Each row is followed by its grade, which names the range that a hidden value of the row falls in. A new part has a new value, new ranges and new names.
[-131  210 -232  -56  140 -240 -197  221 -214   87   67   23   26   97
  -49  -16   26  303  -87   47  134  119 -111  -71   72   19  175   78
 -119  -89 -139  238  -75 -341  169  -74  -83   69   61  101  124 -260
   15   -9   55    5 -155  194 -101  196   70   43   28   19]
GZ
[ 163   80   95  253  171 -290   34  -24  -26   21  485  181 -221 -157
 -266    2  -21   50 -438 -194  -61   78   11   -5  239   11   13  245
  -74 -114  -36   49   94 -167  -74   43   49   41  103  -50  -71 -224
 -132  -78 -146   17 -518   -1   58  135  199  148  -76  221]
Jn
[ 235 -363  243  181 -276    5  248 -202  -85  202  338  147 -133 -435
  -72  -64   86   38 -274 -103 -126 -127 -231 -283  186  421   77  343
   19   58  375  387   42  123  360  -94   39   10  296 -242 -383   93
  -44    1    7  183 -244  156   13 -274  -21   38  -66  174]
DG
[-135   40 -193 -138  190 -322  108 -292   21 -153  205 -278  148 -114
   35  170 -206 -221   87 -419  239 -216 -349    1 -194   -1 -306  -74
 -204  119   82  110 -161  334   68  -80  -59  -99  358 -221  234   21
 -100 -137  269   47  332   81   -8  202  148  -59  247  -63]
Rn
[  69  -48 -154   88 -134   58  125 -438 -125    3  437  -62  -83 -228
 -399  294  -71 -252   -4 -485  106  -44 -319 -167  -82  161 -215  377
  117 -210   -7  -28   12  163 -218  132    2 -329   78 -201  -60  166
 -236 -128   79  -37  166 -144  346  171   46 -127 -218   90]
Jn
[  57  197  136 -323 -138  143 -186  -21  -74  -87   62 -358  -10 -173
 -474  200   48   62 -253 -311  152  192  -62   51   16   28 -147  263
  266  -73 -321   34  223 -110  -11   46  162  -79 -199  147  233   30
  -17  175  -32 -150 -327 -200   83  217   38  264  -42 -398]
DG
[ 239  -38  -95  281   26  127   44 -219  -58   13  471  152   67 -333
   -1  470  -46  -52   33 -332  -74 -206 -288  -67  138  -87 -142   65
  -72   84   12   67   48  368   67  277  184  -13  454  -93  211   66
 -134 -173  -54  -80 -204 -178   38  271 -106  159 -132  346]
Jn
[-197  163 -119 -329  -64 -129  -21  149   43  191 -375 -117  -22  -58
   20 -119  -73 -124   62  294  -15 -139  245  -69   58 -125 -143 -116
 -147 -390 -134  102   22 -353  144   46 -295  303 -259  178 -237  165
   93  159  -81 -266 -194 -301 -163   45 -460  164   37 -447]
Jn
[-415  398 -209 -178   -5  -26 -122  -72  -67  -38 -154   13  206  -73
 -122 -148    6 -145  129   77  -65  184 -165 -206 -127   23   55   77
 -115   44  -47  189 -123  -22  223 -142   49   65   10  121  237 -180
  -66 -276  137   54 -188  -28   58    8  -89  -78   24 -240]
Gf
[-213  165 -186 -139   99  131 -125  407   37 -231 -278  191  -38  129
   90    9  -68   42 -197  108  227   68  151  226 -139 -167  -98 -308
   65 -142  -56    7  -82 -171   91  150 -246  197 -104  213   80   18
   95   43  -70   66   45 -117 -143   66    5  189   42 -250]
MN
[ -30  165   33 -140 -235  -65  -17  -90 -386 -107  332 -330   59 -283
 -337   83  141  -14 -236 -323  248   28 -352  134 -233   88 -131  155
    6  -56  198  238   25   94  274   38  -92  -38    9 -169  -28   78
  -10  228   80  244  -75   19   -8  380  220  276    8 -164]
Pc
[-121  -69  -73   89  -12 -220  -96   -9 -220 -285   32  -52  -11   -8
 -199   55  160  -50 -127   80  228   72 -133  266 -170   41   -4   94
   72 -192  373  330 -279  213  387  170   17 -177  178 -186  238  198
 -133  105  164  320  125    3   38  313   91  194   77   80]
Qs
[ 111 -225  -41   46 -247  230  203  299  320  -52 -193  423 -140  -85
   26   60  -20  313 -143  203 -185  -98   96  169  181 -181  111   -2
 -240 -282  200  157    4   -1  444  344 -168  236   72   80    7  136
   77  -43 -139  174  142   48 -344 -142 -165  485   59   64]
Lf
[-150  233  -59 -365  -89   20   46 -180  -19   46  198  -48   -8 -237
 -236  -70 -147   44  -41 -264  -64  -53 -211 -170 -120  -23  -39  160
 -260  -48 -104  -84   78  116  -19  -68   79  219  127  -16   80 -120
    1 -209  -35  102   23 -179  -50    0   38   88   72 -218]
Jn
[  48 -247  -29    1 -108   72    8 -137   96  -34  181  261 -302   18
 -261  140  -94 -103  -96 -126   42   47  -73 -132  232  -44  -12  276
  115 -372  -99 -279   26  151   -2  343   43 -107  113   -7  -70  158
 -146  -88  -47  -25  111 -112  197   -7 -145  -17 -236  159]
LP
[ -35  -56  -25 -173   -1 -211   37  -59  -87   74  -42  -96  -33 -163
 -307  -87   60  -72 -307  -23   40  -68  -15   38 -178   61 -135  292
   11 -254  194  182  -15 -249   67 -144   32  -90  -21   93  -80 -133
 -162   82  -24  127  -24  138  -98 -149  245  101  -11 -220]
Pc
[ -38  -39 -347 -159  255 -327   87   42  -33  -37 -221  129  -74   77
  242    3 -161   46   47 -175  144 -163  191  -52 -103 -131  -31 -218
  -66 -325   42 -132 -223 -203  -91  -12 -139   16  258  161  -73  -38
 -211    2   50 -203  331   38 -370   96   35   21   17   70]
LP
[-122  290 -118 -299  124  -28 -194 -144 -355  -29    3 -287  251 -171
  -30   58  -80 -145  169 -212  230  -85 -277   64 -294  -88 -245  -65
  135    7  -58  198   74  -78   62 -241  -27  172  157  190  251 -192
  -44  213   82   87 -160  -49 -221  199  164  -93  143 -370]
GZ
[-146  176 -333  -61 -171  -47 -161   25   44   44  -47    4  105  -17
 -183   -9  -82  245  -34   72  -22  -80  -84 -205 -149 -103  129  116
 -223 -160   42   46 -133  120  322  116   96  175    9   56  182  -85
  -20 -265   80  103  111   -8 -132   51  -88  253  125 -210]
Qs
[  -5 -261   -1  -22  -65 -112  -50  123   63   -3  -94  263  -48  182
   37   46 -172  187   27   24    8  -52  134   83   10   39  346  198
 -158 -353   98  146   73 -230   42  -34 -133  -68 -212  272   61 -100
 -288   84   81  151  -49  174 -204   37  167   67  143 -130]
Pc
[-171  340 -370   48  -43 -210  -72   -5 -278  134  216 -225  227  191
  -69  -13  -35  146    1  -67   41   -7 -440   19  -40  -13  212  189
 -110 -198 -112  423  -99 -125  135 -151 -106  110 -138   39  365 -492
  -47  179   69  180 -251   89  -43  297  144  -88  297 -225]
TP
[  -4  114   32  185  -19   32   70   81   38  -63  180  109    6 -248
 -165  -29   70   27 -484   -1 -104  -25  -44   14   43   75  -94   61
 -126   57  242  269   25   71  279   45  -95   31  -48  -12  -93 -101
 -108 -234  -49  190 -362   60   40  -70   73  342   21  -59]
Rn
[  38   55 -189  -48 -235  125  127  -18  194   60 -354  123  187  -77
   92   20 -260  409  197  -49  -71 -160   81 -199 -198  -30   92  -92
  -70   -6   82  327   57  -89  268  -98  -35  421 -111  124 -109 -116
  -24   15   68   93  -54   23 -509  -84 -137   81  242 -344]
DG
[ -71  204 -285  170 -135   67 -151   71   72  -41 -351  124   19   63
 -108  155 -178   97   99  268  263  142  302  -79 -229  -87 -120 -178
  323 -292   54  137 -149  -65  221  252 -111  119 -307  238 -100  -45
 -237  135   63  -56 -302 -245 -116  104 -286  -88 -109 -242]
Gf
[-240  105 -261 -230   67  -40  -91  109   81 -153 -173  234  -33  127
    2 -155  -61   42 -100   -5  -22   71   33 -106  -69 -104  187   40
  -86  -86  -33  -91 -174    4  116   27  120  175  134   42  230  -74
  -28 -164  -28   43  127  -26  -44   56   15  112  120  -99]
Jn
[ -27   20 -168 -165   60   25 -171  -97  -51   35  214 -232   30 -150
 -214  305  -85 -244 -194 -312  339  -76 -313 -116  -20  107 -320  120
  246 -280 -249 -210  160   -9 -259   30  -25 -109 -101   86   69 -157
 -119  -53   60  -96   45 -145  178   82 -193  -73 -178 -200]
MN
[-152  108   19 -158   74   34 -500  273 -204  -19 -114  -21   80   39
    7  238  -15   65  134  261  361  172   46  170  -22  -18   29  -58
  151 -222 -172   87   60 -109  183   81  -47   10 -151  407  367 -151
 -139  216   79   -2 -438 -144  -55  268 -188   32  -60 -216]
Pc
[-134  204 -303 -249   11   12    0 -247  140  -29 -280 -306   52  -49
 -259  138 -164 -155   15 -153  344  130 -148 -236 -249  133 -445  124
  503  -34 -224   93 -109  -81  -71 -102   35   40 -239  -81   97 -235
 -114  205   81 -139  -87  -76  171  -96 -154 -262   60 -427]
LB
[ -51 -268  124  -71  -23 -169 -128  -36  -73    4   42   26  156 -115
   49   58   97 -105   11  -78  100 -207 -119 -163  115  100   53  108
 -154   29   86  144  153   82  423  -25   67   42  104 -127 -228  264
    7  -61  173  -73   -1  188    7  346 -383   72   -4  -22]
LB
[-295  171 -613  -27  210 -278 -330  148 -172 -238 -532  123  390  364
  268   67 -124   73  324  104  235  -16   63   61 -434 -184  249 -208
   45 -151  194  286 -205 -289  143 -139  -54  138 -174  254  300 -276
 -338  123  231  208    5  242 -394  426  153   17  241 -287]
Rn
[   8  -96   79  231  330 -199   -8   68   51  -98  139  367 -249   15
  -80 -193   31  215 -118  -71  -74  140  263  121  186   92  158  166
 -125 -197  -46   25 -163  -18  -33 -116   97  -70  315   11  198  -66
  -45 -341  -10   17  -55  -59  -19   18   57   67   53  294]
DG
[-174   99  -65 -231  231  246    0   -1    3 -265 -337  253 -213  -87
    1 -192 -137   -3  213  -60  166  120  222   41  -93   69 -272 -135
  141 -205  -58  -98  -44 -151  -35 -118 -486   59  -20  110  -55  168
  -86 -186   69  -10  273  -51  -48 -130 -104   46   76 -151]
Pc
[  25 -144   82  119 -195  125  -83  130 -181   75  284  281 -167  -79
 -194   68   29   53 -302  126  -31    6   14   46   72  153  241  288
  -69 -365  243  168   49  -65  100  186 -141 -157  -76  163  -18   69
 -248   20  -50  166 -168 -122  114   70   29  120 -149  106]
Rn
[-202   76   14  -83   39  -29 -263  204 -201   86   63  262   29 -211
  238 -235   25  253   70   52  -15   22   21 -306  113  242  352  -95
 -335  -54   34  -44  -13   26  280 -207 -115  168  217  217  -52  -79
    6 -502  175   55 -118   34 -210  -33 -258  187  -32   42]
DG
[-347  228 -421 -225  114 -164 -330   69 -255 -273 -293 -117   55  236
 -308 -130   39    0  -54  405  443  123 -138  308 -474  -93 -119   73
  221 -288  241  281 -299  -37  375   29 -128   -1 -143  -22  341 -150
 -193  204   89  462  261  167   67  168  231  -10  255 -420]
LP
[ 182 -157 -350 -177 -312   63  288 -160  106  123 -146  103  -90  -21
   33  133 -223  174  228  -46   91 -164 -167 -115  -52  -86   11   75
  111 -260   53  167  -88  -26  239  185  -67  235  175 -118 -124   54
  -44  361  -90    4  305   43 -258  -32  -73 -126   97 -122]
Gf
[   6   40  -17 -137  140 -229   29  -81   -1   89  137  -26  -82 -131
  -54  103 -113  164  243 -222   97   89 -157   -4  192   66   -6  142
 -123 -249 -298   39   66 -174 -113 -128  -52   91  151   17  199 -238
   -3   -3   63  -46 -118  -45 -174  118 -127  -26   26   84]
Qs
[ -40  -94   -3  183  -96   22   44  106   68  -43   50   60  -30 -248
 -110  236  137   13 -193   27 -101   26 -125    5  179   86 -119   76
 -128   47  138  315  -58   91  228  228  -18   13   49 -165   -9  192
  102 -165    5  175 -332  -91   51  -40 -129  506 -141  110]
MN
[-173  -48 -124  -49   97  144 -297  158  118  -55 -264  343  -78   52
  -48   34  -88  135   29  172   95   70  208 -267  101  -45    4  -50
   46 -249 -112 -230  -12    3  180  173  -33   36   23  300  -21   61
 -116 -407  125 -110  108  -54  -39  -82 -438   50 -198   41]
LB
[-111  154 -215  -56  463  -58   38 -168 -209 -473  172  169  -92  -74
   30  -73   34 -303 -247 -349  334    8 -210  118 -187   41 -315 -157
  280  110   88 -138 -203  242  -30  -28  -72  -69  401 -297   92   11
 -189 -153  -14   60  346   67  248  259  150 -103   85  138]
LB
[ -67  -68 -150  -29   67 -274  -45  -37   56   99   87 -142   67  -13
 -131  173  -59  -99 -213  -72   71  -93 -199  -27  -11   82  -61  265
  -53 -197   -9  150  -19 -104  -68  -74   56 -117 -139   68  191 -326
 -203   15   51   83 -211  107   46  -56  117   75   67 -169]
LB
[ -23   15  -22 -167  -50  103   87  -69   25  189 -144  -60  153 -201
   51  297  -71  124  252 -112 -229  -62 -184 -193  226  -26  -96   99
 -166  107 -134  390  134 -155  129  -25  -40  115   73  157  129  -59
  -27   52   50  -99 -429    0 -224  -61 -167  206  -26  -19]
Lf
[ -90  329 -108  -73  -71  200 -292  214 -203 -116  -27  -46  -46  -17
 -262  145  169   19 -177  116  149  318   31  136   41  -10   39  147
  297 -293 -187   83  -80 -126  128  235  -16  -85 -216  200  447  -46
 -121  214  -91 -164 -398 -309  198  363 -185  239  -82 -110]
LB
[ 113 -193  -75   75   -2 -188  288  -28  308  -38 -342   94 -193 -273
  -49  156 -189  145  158  -26  -86 -198  386  116  -70 -253 -399 -195
 -235 -304  262  114 -173  -42  110  251 -184  192  252   -3 -193  378
   53  -59   31   23  155 -224 -567 -175  -76  516  -33   89]
Lf
[-218  167  -97 -227  124 -238 -199 -157  -98   21  173 -132  125 -271
  -26   -5  -52 -158   30 -178  213  -24 -327 -321  -19  166  -98  -17
 -106   66 -142 -138   30  151   95 -168  104   67  234  -23    1 -154
  -18 -401  196   -1  -18   38   38    7 -193  -72  -72 -151]
TP
[-126   77   96 -297 -158  -58  240  -76   20  -24   24 -152   12  -51
 -269  -78 -101  -88 -305 -252  -12  -63 -188   -2 -146  -65 -195  180
 -129  115   65  297   90 -189  206  -78 -153   25  -72    4 -192   19
   49  186   12  109   -8  256  -47 -107  426   25  153 -357]
LB
[ -43 -161  192  -85   33 -118  -73  209  -53  -10   59  382  -75   14
  112 -145   69   85 -247  239  -49 -167  202  -22  212   42  342  -15
 -296  -47   77   97   73    3  409  120   53   27  193   47 -245  324
  -55 -181  -64 -153   49   22   33  228 -282   30    1   26]
DG
[ -69  198  277  -60  122   55 -116  -21 -340  -45  350  -63   57 -331
  -73 -169  103  -46 -262 -290  -34  -14   -3    5 -106  213   -7  136
 -136  182  124  209  -14   81  158 -294  -26 -118  276  124  245   27
  -67 -145   85  -78 -252  -67   57  167  218  142  151  -18]
TP
[ 102 -258  189  292 -112 -104   10  272 -124   97  172  387 -150  -13
   66    2   39  130 -524   54 -132  -87  274 -188  263  117  352   16
 -138 -235  318  159   -2 -182  269  200 -127 -264  136  359 -389  206
 -260 -148   79 -153 -159   88 -142  -18   -2  114 -271  329]
Pc
[-195   23  -41 -106  107  -43   -9  -86 -119   16  223  254  -86  -36
  100  -60 -134  -87  -77 -150  -30  -56 -148 -324   97   66   83   42
 -176  -26   25 -112  -69  139   62   11  -97   14  262   58  -25  -70
 -192 -233   82  -42   -5    2   92   13  -74 -115  -35  211]
GZ
[  50 -107  -83 -171 -171 -201   14   69  -13  229  -72  -27    3 -131
 -100  134  -83  183  -32   42  -31 -132   -6  -92   31  -13  116  147
 -190 -359   60  196   88 -331   93   36  -27   46   -4  234 -103  -50
 -104   82   29   13  -56   27 -357  -59  -14  168  -82 -122]
MN
[-147  -78    1 -153  263 -338  169  -14    3   39  144  105   94   47
  257  -76   82 -144 -171    1 -143 -220 -235   65  258   81  179   25
 -336  205 -132  268  -13  114  101 -156  248   67  272 -215   21  -95
   23 -139 -151  -19 -179   55  157  105  -72  -99  184  -98]
Pc
[-101  -74 -298  201   10  -86  -49  115  203   41 -106  305 -106  -16
   99   26  -64 -111  -34  108  -44  -13   79 -207  156  -81  -17  -22
  -81 -266   19 -167 -180   18  124  202  -96  135   18   69  -73  -54
  -29 -258  -14  -26 -164  -21  -36 -145 -224  245 -134   66]
Lf
[ 285 -251    1  374 -158 -152  281  -41 -268  135  468  426 -163 -288
  196  203  131   17 -108 -110 -183 -161 -138  -55  330   85  299   87
 -242 -284  333  136  -53   57  228  303 -117 -188  364  -27 -326  105
 -321  -24  -98  -28 -236   90 -106  184  -11  214 -295  583]
TP
[-187   41 -221  -80  -55    2 -264  274 -187  -90 -298  214   37  215
 -117    5   40  162 -104  206  147  122  159   13 -140  -52  233   64
   84 -349  131  157  -37 -365  217  105 -143  -56 -252  319  -17  -14
 -240   99   82   79   12  124 -136  221   -9   94  -97 -122]
Lf
[ -78  194  -82 -284   18 -355  233 -281 -201 -142  174 -301  -32 -220
 -139  -88   35 -237 -116 -292  123   -3 -347   37  -50   91 -143   79
  -34  -43   88  190 -121   30  147  -86 -112 -104  216 -254   -7   30
 -126  109   63   36   79  100   40  162  219   46  147 -147]
Pc
[  84 -215   75  298 -178    3   71  274    5  176   86  347  -13  -20
  -33   94   61  171 -540   82 -216 -181  170 -110  155  -71  195   61
 -173 -277  280  183   55 -127  273  245   15  -40   -6  343 -325  -28
 -162  -87  -52  -15 -245   28 -235  -50  -94  203 -252  214]
LB
[ 262  -98   50   78  -47  -88   35   25 -110  103  238 -108   92  -99
  144  231   38   96 -222 -189 -105 -183 -168  -22  435  -36  150  -47
  -14 -101  -59  235  177   98  243  109   85  -27  196  191  -11  -52
 -152   68  -26 -138 -456  -30 -197  205 -130  195  -16    0]
Rn
[ 107  116 -231  105   86  -86  121 -349   83   98    1   52 -138 -307
 -113  227 -251 -122  189   31  218  -89   46 -234  -74   27 -458 -131
  244 -192  -59  -32 -141  115  -30  190  -32    3  247  -28 -211   55
 -224 -137    5 -244    5 -298   17 -160 -325 -303 -212   15]
DG
[-364  226 -303 -231  223    2 -353  -17  -85 -284 -334  174  -59  211
 -191 -192 -128 -103   69  187  210  213  114  -67 -216  -36    9   31
  259 -262  -27  -85 -158  -95    2  -26  -60   48  -67  160  272  -36
 -241 -148  112  122  164 -119  105   67  -56 -136   72 -249]
Gf
[-141  109 -172  174   19  114 -219   79  -87 -335 -271   83   71   73
 -152   33  -49   67   17  -32  185   94  203   81 -224  -45  -94 -118
  197 -227  212  186  -64  -35  193   92 -275   13 -228  128   33  202
 -167  -72  235  163   21  -91 -132  296  -98  238   51 -148]
Gf
[ -25   53 -310 -247   16   -2  111 -169   94   50 -157   43  -42 -149
 -303   65 -177   55  128  -67   64 -121 -103  135 -321 -126 -268  196
  -13 -349  -58   14   35 -216 -223  -68   17  200  -29   31   74 -217
  -44   -4 -151  253  254  -68 -226 -221  181   33   43 -350]
DG
[ -39  113  -26   26   21  -84 -150   18   48  222  168 -137   63 -125
 -228  184 -178   44  -86 -184  179  -22 -140 -230   79  -49 -297   66
  -33 -102 -262   13  198 -212   38  -23 -117  113  -50  232 -116 -223
  100  -99  136 -110 -239   55 -120  -39 -129  -77 -163 -118]
LP
[-286    8  157  -67   99 -120  -67  127  127   37 -190   51   96   84
   11 -129    5  -35  -99   82  -97  -44  290  -74   64   33   32    7
 -262   39 -106  184  -26   -3  207 -114   63    3 -113  150  -51  116
   37 -216   93 -213 -258 -127   61   84 -287   12   81 -227]
Pc
[-133 -118  -92 -166  221 -226 -103 -243   23  -44   38 -127  -26  -82
 -105   67    0 -208   36    3  129 -175 -121  -80   53  142 -218  231
  -56  -73  -34   40  -69  241   75  -16   49   -5   10 -350  133  124
 -143  -79   52  -60   10  -92  336  230 -371  107  177  -99]
Pc
[ -26  300  -17 -187  181  -29 -122 -169 -249   77  419 -248   84 -299
 -116  127  -90   -2 -135 -335   70  -73 -261 -100  -77  140 -179  121
 -106  241 -142  140   71   93 -103 -212   41  -28  164   32  250 -228
 -133 -133   -2  -25 -390  -83  138   84  270   80  117 -193]
Jn
[-110   28 -151 -161  -87  272  -66   64   -4  -71 -130  303  124   57
 -259 -122  -84  335 -118  -42  -53  -76  -14   29 -371  -18  192  305
 -134  -90  160  209   81 -173  169 -168   20   60  -91  211  182 -172
 -144 -174   15  290  371  267 -167  -55  292   21  214 -269]
DG
[-328   68 -301 -221   25  -48 -175 -132  -77  -52  -49   86   55  -82
 -168  -60   15 -150  269    5  190   92 -225  -80 -261    9  -67  169
  -75 -105   -2  -77 -193  167  150  -53  148   73  231 -123  196  -32
   42 -235   92  211  260   -9  105   61  -63  -92  -57 -116]
Rn
[ -18  -12 -103 -178 -187  -64  267  -87  -10 -183   23   25 -125   29
 -211  191  -33    0   46  -93   58   69 -206  314  -39 -168   -7  115
  -53 -170   46  266 -123   44  168  318   -3  -61  181 -177  159  229
  -23  300  -83  160  197  -76  -31  223  222   73   41  -22]
Lf
[ -51  -94  148 -124   80 -139  -63   88  -53 -108  148   79   13 -179
   43   97   69  107 -197  -66  125   35 -183  -84  196  231   87   47
 -177  204   93  214   92   44  355  -16  -65  -95  130  -87  -57   31
 -132 -162  145   68 -156  308   53  128  -58  203    3   92]
Lf
[-305  375  -56 -285  -30   66   98 -221   19  106   82  -33   98 -103
 -323  -36 -139 -379  -94   58  -86 -147 -180  -43 -201 -140 -316  196
 -172   60 -170  162  117  -57   -5   14   -8  215 -192  -62  -24  -40
   11   42 -200  -69 -190 -247  315   64  -88 -230   82 -457]
LP
[ -90   65 -295 -259 -120   79  138   40  140  -40 -407  376 -116   82
  -12 -158 -173  215  208   83 -188  -30  150  -52  -22 -310  151  -40
 -131 -370  -55  -64    0 -217  100  132  -71  428    9  147 -138   13
    4  -33 -169  114  157  -94 -407  -84  -81  166   48 -207]
MN
[ -45  229 -110 -173   16  210 -224  -21  -32   72 -160 -138  105 -247
 -175   89  -60   95  216  -13  146   56   26  -57 -137  -13 -290   87
   85 -128 -151   78   66  -96  183 -124 -145   65 -131  282  207 -173
  -84  -58   74  -84 -252   -6  -97  -32 -113  148   53 -344]
MN
[ 104   54  -12   21 -452  200  154 -139  -37  148  261 -117   26 -265
 -266  109  -40  -79 -392 -249   16  -66 -331 -309  -38  168  -86  279
  225   -4   94  244   98    1  205  101   -1  153  -98 -122 -175  -21
   30  279  -44  -22 -231  -81   85    9  -96   -9  -42 -155]
DG
[ 261 -238   11   97  -37   50   16   19  -17 -216  426  282 -328 -302
  -52   91   29  -40 -287 -218  204  -34 -142   69  193  202   13  131
   46 -133  147 -163   61  143  116  233 -202  -19  206 -330 -126  291
  -56 -102  -99  109  149   83  183  164   25  384  -39  178]
Gf
[ -99  -88 -296 -287  -24 -177 -170    4   27   60  -88  -86   27  -47
   11  115   11   39  143   40  122   24 -384 -132  216   77  126  149
   -3 -252 -212  -32   21  -15   92    0  119  167   64  -59  208 -203
   30  -69   32  158  -25   59  -74  -29 -258  177   -7 -188]
LP
[-240   96 -112   42  202  113 -135  198   45 -107 -395  463  118   54
  179   -2  -27  -45   47  257  -92 -165  362 -111  -35 -216  -71 -259
 -145   36   34   88    6 -124  260  164 -101  284  -48  140 -202  272
  -35 -204  -42 -226 -100 -139  -78  253 -504  123  -51  -14]
Qs
